Each row is followed by its group and then its class within the group.
16.7, 1.1, -5.0, 0.7, 25.9, 10.1, 2.8, -27.4, -10.2, -30.9, -45.4, -5.6, 1.3, 2.5, 28.0, 9.7, 25.2, -12.2, 0.8, 32.0, 0.0, 5.3, 13.0, 6.1 | <95>/z506
-19.3, -24.5, -5.6, -0.8, 6.1, 19.2, 2.7, 32.0, -40.3, 23.5, -21.8, -25.3, 8.2, 10.5, -1.0, 32.6, 7.9, 19.3, 5.5, -24.0, -44.7, -12.8, -18.9, -23.2 | <91>/z422
-18.8, -5.1, 0.2, -2.7, 3.8, 8.8, 8.6, -10.6, -19.3, -15.2, -28.0, -10.3, -3.0, 5.8, 3.3, -22.2, 26.8, -21.9, -20.5, 10.7, 12.3, 14.6, 21.6, -6.6 | <89>/z18
24.8, 14.6, -16.5, 6.7, 19.9, 23.9, -5.6, -56.0, -19.0, -13.8, -76.0, 0.1, -5.5, 22.6, 30.2, 62.5, 12.4, 0.4, 25.5, -23.9, -15.5, -7.5, -7.4, 1.1 | <90>/z270
-18.9, -22.7, -12.3, -4.8, 13.3, 16.9, 6.7, -5.0, -33.9, -7.4, -23.0, -13.8, 17.8, -3.7, 3.5, -0.1, 14.0, -11.2, -13.8, 10.6, -13.7, 5.1, 5.7, -24.6 | <89>/z18
-17.1, -4.9, -5.9, -6.8, 13.5, 16.7, 15.0, 10.5, -18.5, -1.8, -45.8, -28.0, -4.7, 1.0, 18.1, -2.2, 22.4, -11.3, -4.8, 5.7, -11.6, 11.8, 2.6, -4.8 | <91>/Z77
15.6, -6.6, -7.6, -3.2, 15.4, 8.4, -11.8, -49.1, -19.1, -2.3, -72.7, 9.9, 8.0, 13.3, 23.6, 40.5, 0.5, -5.2, 1.5, -30.4, 5.1, -5.4, 0.0, -6.8 | <90>/z270
19.1, -6.8, -6.3, -4.0, 43.1, 21.9, 7.4, -37.9, -3.5, -18.1, -42.7, 10.7, -8.4, 3.8, 37.3, 7.0, 20.3, -16.8, 2.8, 27.1, -21.7, 2.7, 15.0, -2.2 | <95>/z506
9.1, 5.1, -3.9, 0.5, 0.5, 6.5, -1.2, -2.8, -11.3, 0.2, -33.5, -2.1, 3.1, 6.1, 6.2, 40.8, -16.1, 12.8, 27.3, -11.0, -23.1, -13.4, -15.5, 2.5 | <90>/z593
-4.4, -12.6, -7.3, -14.5, 18.6, 28.0, 13.4, -21.5, -7.9, 10.8, -54.9, -5.0, 2.4, -2.5, 14.6, 5.5, 16.9, -21.3, -19.9, -51.5, -21.3, 13.1, 0.9, -11.5 | <91>/Z77
18.1, 9.0, -2.6, 1.6, 25.3, 25.5, -5.1, -25.3, -11.4, -6.3, -53.0, -5.7, 3.0, 10.9, 30.5, 31.8, -0.4, 2.8, 15.7, -8.3, -18.9, -2.9, -3.7, 12.3 | <90>/z593
-26.7, -5.3, -14.4, -1.5, 5.7, 24.0, 7.8, -25.3, -41.0, -40.1, -15.8, -26.0, -11.9, -1.3, 14.0, -19.3, 42.4, -28.5, -24.2, 5.5, 7.3, 10.9, 13.9, -19.6 | <89>/z249
18.1, -5.2, -3.5, 3.7, 15.1, 15.9, -9.7, -26.6, -5.6, 2.5, -26.0, 2.2, 1.3, 3.7, 23.9, 32.2, -0.3, -5.5, 7.2, -21.5, -20.4, -8.6, 3.0, -5.7 | <90>/z593
17.4, -23.7, -3.0, 3.3, 53.1, 32.4, 8.0, -22.0, -26.3, -12.3, -61.6, -8.0, 9.2, -4.8, 31.3, 17.4, 27.7, -25.6, -2.8, 8.1, -52.0, 1.4, 13.2, -13.5 | <95>/z125
